Here is a tiny trained network, its code and every weight. The questions are about switching its units off for an input and a class, where a switched-off unit gives its printed mean instead of its output.

import numpy as np


def w(rows, s, z=0):
    codes = np.array(rows[::2]) - 128.0
    scale = np.full(codes.shape[1], s)
    scale[-1] = z or s
    return codes * scale


def f(y):
    return y / 2 * (1 + np.tanh(0.7978845608 * (y + 0.044715 * y**3)))


def log_softmax(a):
    a = a - a.max(-1, keepdims=True)
    return a - np.log(np.exp(a).sum(-1, keepdims=True))


def net(x, mask):
    res = np.array(x, float).reshape(1, 5) / 4 @ E
    y = f(res @ A[0][:, :-1].T + A[0][:, -1])
    res = res + np.where(mask, y, B[0][:, -1]) @ B[0][:, :-1]
    return log_softmax(res[-1] @ U[:, :-1].T + U[:, -1])


A, B = {}, {}
E = w([
[133,131,125,125,128,133,132],'x0',
[50,215,60,124,212,72,158],'x1',
[116,118,67,244,128,221,131],'x2',
[149,52,120,172,138,41,235],'x3',
[39,185,192,140,45,144,212],'x4',
],0.011)
A[0] = w([
[87,172,147,88,149,188,30,187],'neuron 1',
[104,104,72,226,130,162,150,87],'neuron 2',
[84,144,159,176,106,159,148,44],'neuron 3',
[134,66,104,187,125,219,121,111],'neuron 4',
[139,205,153,146,140,126,72,107],'neuron 5',
[75,162,48,224,153,155,126,90],'neuron 6',
[133,29,92,175,138,68,238,187],'neuron 7',
[114,85,135,155,157,81,209,92],'neuron 8',
[73,172,207,153,116,119,181,49],'neuron 9',
[136,166,147,28,160,72,155,83],'neuron 10',
[132,86,132,111,172,127,103,5],'neuron 11',
[173,80,84,114,209,127,94,69],'neuron 12',
[143,106,200,122,43,179,165,93],'neuron 13',
[86,160,177,23,144,43,96,81],'neuron 14',
[204,30,198,135,69,171,107,11],'neuron 15',
[47,185,65,124,208,97,161,79],'neuron 16',
[113,228,130,133,153,186,54,211],'neuron 17',
[177,132,39,108,207,82,71,88],'neuron 18',
[164,139,159,24,112,73,128,89],'neuron 19',
[182,128,79,125,215,111,89,80],'neuron 20',
[68,223,46,102,231,98,147,35],'neuron 21',
[76,151,83,128,195,85,169,154],'neuron 22',
[165,118,128,178,226,118,69,39],'neuron 23',
[36,222,127,154,102,95,178,96],'neuron 24',
[131,83,146,30,145,84,174,87],'neuron 25',
[147,72,124,168,179,62,219,169],'neuron 26',
[127,200,144,134,121,142,80,19],'neuron 27',
[78,247,159,146,83,108,193,30],'neuron 28',
[73,139,77,220,186,187,128,41],'neuron 29',
[145,182,151,93,128,196,71,153],'neuron 30',
[100,185,125,86,124,176,91,161],'neuron 31',
],0.012,0.0034)
B[0] = w([
[41,176,69,53,156,92,130,234],'neuron 1',
[220,220,104,104,64,154,73,198],'neuron 2',
[151,133,150,200,81,169,180,167],'neuron 3',
[204,210,146,128,100,182,53,200],'neuron 4',
[95,124,85,85,114,71,144,173],'neuron 5',
[239,213,165,117,62,138,69,212],'neuron 6',
[42,187,26,19,175,64,118,239],'neuron 7',
[51,176,29,82,130,95,156,192],'neuron 8',
[87,88,113,184,73,191,203,195],'neuron 9',
[232,196,136,141,69,178,71,211],'neuron 10',
[116,93,145,171,95,177,153,149],'neuron 11',
[87,54,125,192,76,185,211,204],'neuron 12',
[100,20,205,154,168,140,119,204],'neuron 13',
[255,217,112,119,66,187,89,236],'neuron 14',
[121,5,233,122,224,42,29,230],'neuron 15',
[153,67,249,126,223,104,61,234],'neuron 16',
[104,160,52,66,141,31,150,230],'neuron 17',
[42,55,132,234,64,188,200,229],'neuron 18',
[220,218,138,153,79,201,85,212],'neuron 19',
[87,67,131,197,84,215,198,207],'neuron 20',
[117,51,243,90,242,91,21,251],'neuron 21',
[107,95,174,115,182,52,45,214],'neuron 22',
[107,68,151,165,64,183,204,191],'neuron 23',
[99,45,167,167,134,193,192,231],'neuron 24',
[190,206,126,102,94,149,119,193],'neuron 25',
[34,174,44,64,145,67,134,220],'neuron 26',
[78,137,94,75,116,83,163,167],'neuron 27',
[74,99,168,209,81,183,227,222],'neuron 28',
[241,198,130,149,57,136,80,204],'neuron 29',
[46,129,69,49,175,94,123,210],'neuron 30',
[55,147,52,82,106,72,160,198],'neuron 31',
],0.009,0.016)
U = w([
[49,171,4,53,146,73,155,253],'0',
[134,52,220,125,193,95,53,165],'1',
[226,209,105,126,53,173,81,46],'2',
[62,73,131,203,69,188,226,6],'3',
],0.015,0.0044)

Each question gives the input, the list of numbers given to net, and the class t.
The units are the neurons (one row each of A and B). Each row of codes is followed by its name. A weight is (code - 128) times the scale printed after its matrix; where a second scale follows, it is the last column's (A, B and U).
mask holds one flag per neuron, in row order. A switched-off neuron (its flag False) gives its mean, the last column of its row in B, instead of its output. The means were averaged over made-up inputs and are rounded, as every weight is.
A unit's drop is (log p(t) with every unit on - log p(t) with that unit switched off) / (log p(t) with every unit on - log p(t) with every unit switched off).
The circuit of an input: a set's keep is (log p(t) with only the set's units on - log p(t) with every unit switched off) / (log p(t) with every unit on - log p(t) with every unit switched off). Starting from the 12 units with the biggest drops (on a tie, the unit counted first), units are removed one at a time, each time the one whose removal leaves the highest keep (on an exact tie, the one counted first), for as long as the keep stays at least 0.8.
units of the circuit, in order: the units of the circuit, biggest drop first
k most important neurons: the k neurons with the biggest drops, biggest first
drop when u is switched off: that unit's drop, to one decimal
input [-1,-7,-2,-7,-4], class 0: most important neuron : [neuron 1]
input [-1,7,-4,-2,8], class 3: 2 most important neurons : [neuron 28; neuron 9]
input [-7,1,8,0,8], class 2: 2 most important neurons : [neuron 6; neuron 2]
input [1,-6,8,3,-7], class 2: 2 most important neurons : [neuron 4; neuron 2]
input [2,6,1,5,3], class 1: 3 most important neurons : [neuron 16; neuron 21; neuron 22]
input [3,7,-5,6,-5], class 1: 3 most important neurons : [neuron 21; neuron 16; neuron 22]
input [-4,-8,-6,-8,1], class 0: 3 most important neurons : [neuron 1; neuron 30; neuron 21]
input [7,8,5,4,-8], class 1: 2 most important neurons : [neuron 21; neuron 16]
input [1,7,1,4,-8], class 3: 4 most important neurons : [neuron 18; neuron 20; neuron 12; neuron 23]
input [0,3,-2,-2,-3], class 1: 3 most important neurons : [neuron 21; neuron 28; neuron 7]
input [-8,5,8,-5,-6], class 2: 2 most important neurons : [neuron 6; neuron 29]
input [-7,8,-6,-7,6], class 1: 4 most important neurons : [neuron 21; neuron 16; neuron 24; neuron 7]
input [8,4,6,-2,-8], class 3: 2 most important neurons : [neuron 18; neuron 20]
input [6,-5,6,7,5], class 0: units of the circuit, in order : [neuron 7]
input [2,-3,-3,-1,-4], class 3: 3 most important neurons : [neuron 21; neuron 16; neuron 22]
input [0,-2,-7,-8,6], class 0: 2 most important neurons : [neuron 1; neuron 30]
input [-4,2,-1,3,-7], class 3: drop when neuron 16 is switched off : 0.0
input [8,-6,-4,-6,-6], class 0: drop when neuron 21 is switched off : 0.6
input [2,4,-5,3,-7], class 3: drop when neuron 18 is switched off : 0.5
input [-4,7,6,-3,1], class 1: drop when neuron 16 is switched off : 0.3
input [-3,4,1,-1,6], class 3: units of the circuit, in order : [neuron 28]
